Below is a small trained network, with its code and all its weights. Each question gives an input and a target symbol and asks what happens when units are switched off, that is, made to give their printed mean instead of their output.

import numpy as np


def w(rows, s, z=0):
    codes = np.array(rows[::2]) - 128.0
    scale = np.full(codes.shape[1], s)
    scale[-1] = z or s
    return codes * scale


def softmax(a):
    e = np.exp(a - a.max(-1, keepdims=True))
    return e / e.sum(-1, keepdims=True)


def log_softmax(a):
    a = a - a.max(-1, keepdims=True)
    return a - np.log(np.exp(a).sum(-1, keepdims=True))


def net(x, mask):
    ids = ['αεπτφω'.index(c) for c in x.split()]
    T = len(ids)
    res = E[ids] + P[:T]
    u = 0
    for l in range(3):
        r = res
        for j in range(2):
            rows = slice(4 * j, 4 * j + 4)
            q, k, v = (r @ M[l][rows].T for M in (Q, K, V))
            z = softmax(np.where(np.tri(T) > 0, q @ k.T / 4**0.5, -1e9)) @ v
            o = O[l][rows]
            res = res + np.where(mask[u + j], z, o[:, -1]) @ o[:, :-1]
        u += 2
    return log_softmax(res[-1] @ U[:, :-1].T + U[:, -1])


Q, K, V, O = {}, {}, {}, {}
E = w([
[92,118,93,58,139,221,56,3,109,109,137],'α',
[162,109,156,175,149,221,163,119,64,119,121],'ε',
[136,226,191,154,118,114,85,107,86,128,169],'π',
[65,176,180,111,74,191,198,86,171,119,80],'τ',
[179,70,98,178,67,83,111,138,204,205,120],'φ',
[71,159,84,131,169,121,123,190,131,81,76],'ω',
],0.012)
P = w([
[138,125,160,47,168,157,102,230,164,202,133],'0',
[115,117,196,84,123,147,87,203,137,188,96],'1',
[123,132,182,123,117,149,95,153,143,158,61],'2',
[120,142,143,154,125,166,122,123,147,128,87],'3',
[110,152,114,188,118,161,139,100,130,114,94],'4',
[94,150,100,222,100,151,145,82,111,89,102],'5',
[98,154,81,231,82,153,150,85,105,71,119],'6',
[100,163,60,254,75,137,161,73,98,62,121],'7',
],0.0063)
Q[0] = w([
[99,176,147,160,50,132,131,115,172,143,92],'L0H0',
[102,171,141,162,34,146,133,99,178,148,89],'L0H0',
[95,106,67,212,78,254,79,19,137,113,47],'L0H0',
[98,200,161,170,34,134,133,120,170,150,68],'L0H0',
[137,145,223,127,132,142,185,148,111,149,119],'L0H1',
[107,131,111,133,130,156,123,55,116,117,106],'L0H1',
[115,127,89,136,125,164,115,46,109,105,115],'L0H1',
[120,114,74,152,140,162,108,52,112,98,122],'L0H1',
],0.0067)
K[0] = w([
[146,97,108,166,61,82,135,117,192,170,115],'L0H0',
[151,85,99,181,53,94,154,103,182,164,113],'L0H0',
[154,74,37,254,115,128,140,97,123,119,126],'L0H0',
[135,96,103,179,49,63,125,129,196,170,99],'L0H0',
[108,134,133,75,138,135,130,161,134,132,116],'L0H1',
[139,105,108,123,95,101,117,139,179,170,110],'L0H1',
[157,90,83,142,101,99,99,138,169,164,117],'L0H1',
[167,90,93,153,112,109,90,131,150,146,132],'L0H1',
],0.0082)
V[0] = w([
[81,173,172,161,85,148,232,36,123,95,109],'L0H0',
[82,184,225,20,215,164,76,121,55,70,179],'L0H0',
[47,160,126,91,222,197,156,218,72,31,54],'L0H0',
[31,210,186,117,161,193,253,44,87,33,79],'L0H0',
[78,179,188,136,183,202,162,190,101,94,98],'L0H1',
[191,56,91,165,60,50,141,105,174,191,129],'L0H1',
[152,60,89,54,121,72,123,214,235,227,126],'L0H1',
[46,216,190,81,179,206,148,66,67,60,106],'L0H1',
],0.0036)
O[0] = w([
[104,119,97,60,31,94,223,94,139,179,125,119],'L0H0',
[92,171,126,4,219,115,145,101,114,159,149,6],'L0H0',
[106,156,146,46,202,125,197,180,84,160,92,119],'L0H0',
[81,145,123,26,109,97,225,124,111,173,119,76],'L0H0',
[111,96,161,138,120,140,109,166,58,158,52,231],'L0H1',
[200,182,108,162,115,120,179,147,189,77,223,74],'L0H1',
[180,187,192,137,153,203,191,177,253,178,189,149],'L0H1',
[56,69,134,99,96,116,105,85,70,145,71,157],'L0H1',
],0.0044,0.0021)
Q[1] = w([
[81,102,159,48,162,22,123,132,108,205,135],'L1H0',
[88,81,145,29,158,2,145,138,115,216,130],'L1H0',
[135,119,155,106,121,72,68,171,151,134,136],'L1H0',
[168,134,136,164,127,171,80,161,155,72,130],'L1H0',
[136,107,142,142,115,103,107,209,139,130,75],'L1H1',
[95,75,151,105,124,150,161,130,148,166,21],'L1H1',
[118,117,111,118,148,166,123,100,89,124,102],'L1H1',
[114,60,128,115,125,131,128,153,130,164,37],'L1H1',
],0.0074)
K[1] = w([
[159,104,212,93,145,179,98,160,178,224,142],'L1H0',
[161,121,242,90,161,190,110,154,179,253,152],'L1H0',
[133,131,147,95,167,121,168,161,184,176,113],'L1H0',
[79,157,16,142,119,30,160,139,110,42,81],'L1H0',
[142,118,90,58,212,93,87,194,117,189,142],'L1H1',
[101,170,104,59,235,175,132,100,4,75,137],'L1H1',
[83,182,129,127,127,143,194,123,147,74,83],'L1H1',
[122,156,160,59,196,166,117,142,83,125,150],'L1H1',
],0.0058)
V[1] = w([
[180,126,185,138,87,157,131,75,125,160,168],'L1H0',
[113,176,191,154,63,109,76,90,101,80,133],'L1H0',
[121,93,116,129,89,117,85,124,133,203,91],'L1H0',
[187,109,163,122,124,177,170,81,143,165,172],'L1H0',
[120,127,120,124,154,140,122,164,128,150,106],'L1H1',
[114,174,153,145,119,180,151,82,113,1,119],'L1H1',
[82,200,172,115,154,179,132,133,101,100,86],'L1H1',
[151,78,84,118,114,87,117,127,145,150,153],'L1H1',
],0.0056)
O[1] = w([
[200,144,133,134,84,117,164,186,113,73,162,102],'L1H0',
[181,116,159,185,178,217,155,125,77,75,161,153],'L1H0',
[163,74,159,148,127,78,66,187,96,156,51,162],'L1H0',
[175,166,119,110,52,85,165,188,142,77,154,86],'L1H0',
[140,112,148,139,126,117,125,141,129,152,81,205],'L1H1',
[73,252,190,254,131,121,87,107,91,110,189,102],'L1H1',
[127,134,179,198,120,87,82,123,125,189,120,251],'L1H1',
[114,117,62,49,154,157,165,125,136,100,124,35],'L1H1',
],0.0051,0.0027)
Q[2] = w([
[74,120,164,130,162,152,90,49,92,170,87],'L2H0',
[76,116,177,120,163,145,79,34,91,184,89],'L2H0',
[184,124,61,127,90,112,158,192,171,77,167],'L2H0',
[178,126,77,119,91,115,144,161,178,85,172],'L2H0',
[90,158,135,162,76,87,70,154,131,165,73],'L2H1',
[139,92,195,181,101,123,121,155,71,188,70],'L2H1',
[110,78,160,160,111,102,95,171,105,197,46],'L2H1',
[203,142,234,237,78,207,187,127,1,120,122],'L2H1',
],0.0064)
K[2] = w([
[151,74,114,138,97,88,81,124,173,178,127],'L2H0',
[164,42,127,137,95,80,54,127,180,182,131],'L2H0',
[86,165,138,130,167,167,169,130,76,81,111],'L2H0',
[101,153,139,138,164,149,148,132,77,100,117],'L2H0',
[118,139,111,112,101,75,86,135,169,143,124],'L2H1',
[193,59,97,186,46,91,83,129,173,157,127],'L2H1',
[155,80,105,111,91,89,75,140,153,154,114],'L2H1',
[162,98,112,251,100,140,142,109,144,125,149],'L2H1',
],0.011)
V[2] = w([
[163,55,75,175,75,144,126,131,204,144,143],'L2H0',
[94,193,173,3,152,130,145,173,93,119,100],'L2H0',
[138,211,145,166,182,152,186,71,75,112,154],'L2H0',
[84,208,183,65,180,110,131,104,48,108,103],'L2H0',
[104,168,130,141,66,70,29,147,240,136,115],'L2H1',
[73,238,213,113,178,210,152,103,85,38,100],'L2H1',
[170,29,12,123,146,58,174,157,104,207,134],'L2H1',
[95,174,106,102,66,62,16,178,230,125,99],'L2H1',
],0.0036)
O[2] = w([
[90,96,116,95,158,145,114,68,85,197,109,125],'L2H0',
[188,105,151,150,99,147,133,198,162,2,104,129],'L2H0',
[83,179,148,112,84,84,181,135,210,121,110,52],'L2H0',
[165,162,137,177,97,102,142,197,167,48,129,117],'L2H0',
[70,225,110,52,58,89,97,120,207,46,215,253],'L2H1',
[99,162,93,212,238,45,157,126,104,239,107,23],'L2H1',
[206,41,130,99,66,239,127,176,124,3,72,82],'L2H1',
[58,213,68,79,89,90,62,127,232,26,184,202],'L2H1',
],0.0034,0.0021)
U = w([
[81,82,83,73,139,174,59,17,106,149,142,253],'α',
[206,32,164,162,168,169,158,154,68,163,105,38],'ε',
[164,248,186,174,145,47,84,125,121,175,214,53],'π',
[94,169,154,87,53,121,253,101,192,182,113,83],'τ',
[173,107,137,112,76,152,121,156,143,40,144,139],'φ',
[71,140,42,156,199,74,135,232,159,77,80,193],'ω',
],0.0056,0.00075)

Each question gives the input, a string of symbols that net reads in full, and the target symbol t.
The units are the heads (4 rows each of Q, K, V and O). Each row of codes is followed by its name. A weight is (code - 128) times the scale printed after its matrix; where a second scale follows, it is the last column's (O and U).
mask holds one flag per head, layer by layer. A switched-off head (its flag False) gives its mean, the last column of its rows in O, instead of its output. The means were averaged over made-up inputs and are rounded, as every weight is.
A unit's drop is (log p(t) with every unit on - log p(t) with that unit switched off) / (log p(t) with every unit on - log p(t) with every unit switched off).
The circuit of an input: a set's keep is (log p(t) with only the set's units on - log p(t) with every unit switched off) / (log p(t) with every unit on - log p(t) with every unit switched off). Starting from all 6 units, units are removed one at a time, each time the one whose removal leaves the highest keep (on an exact tie, the one counted first), for as long as the keep stays at least 0.8.
circuit, biggest first: the units of the circuit, biggest drop first
most important unit: the unit with the biggest drop
heads that matter: for each layer, one digit per head in row order, 1 if its drop is at least 0.15 and else 0, layers parted by /
drop of u: that unit's drop, to one decimal
input π φ α α τ ε, target π: heads that matter	11 / 11 / 01
input τ α ε τ τ φ ε π, target φ: heads that matter	10 / 00 / 00
input φ ε ε τ φ ε ε φ, target φ: heads that matter	10 / 10 / 01
input ε φ ε ε, target φ: circuit, biggest first	[L2H1, L1H0]
input φ ε π ε ε π, target ε: circuit, biggest first	[L1H1, L2H1, L1H0, L0H0]
input ε ω ω ω φ ε τ τ, target π: heads that matter	11 / 11 / 01
input ω φ ε, target α: circuit, biggest first	[L2H0, L0H0, L2H1]
input π α ω φ ε ε, target φ: circuit, biggest first	[L0H0, L2H1]
input ε ε ε ε φ ω ε, target α: most important unit	L1H0
input ε φ ε τ π α, target π: heads that matter	01 / 10 / 01
input φ ω ω, target α: circuit, biggest first	[L2H0, L1H0, L0H0]
input φ ε π ω π, target α: circuit, biggest first	[L1H0, L2H0, L0H0]
input ω π ε ε φ α π φ, target φ: heads that matter	10 / 00 / 01
input φ α ω τ, target α: most important unit	L2H0
input ω ω π φ α α, target φ: circuit, biggest first	[L0H1, L0H0]
input α ε τ φ ε τ, target φ: heads that matter	10 / 00 / 00
input ε φ τ π, target φ: circuit, biggest first	[L1H0, L2H1]
input π φ α, target φ: circuit, biggest first	[L0H1, L0H0, L1H0]
input τ π ω ω φ ε τ, target φ: circuit, biggest first	[L0H0, L2H1]
input φ ε α α ω, target α: most important unit	L2H0
input ω ε τ φ ε ω τ, target α: circuit, biggest first	[L1H0, L2H0, L0H0]
input τ π τ φ ε τ τ, target π: drop of L1H0	0.6
input ε ε ω α φ, target α: drop of L1H0	1.5
input τ φ ε τ ε τ ε, target π: drop of L0H0	0.3
input τ ω ε φ, target α: drop of L0H1	0.1
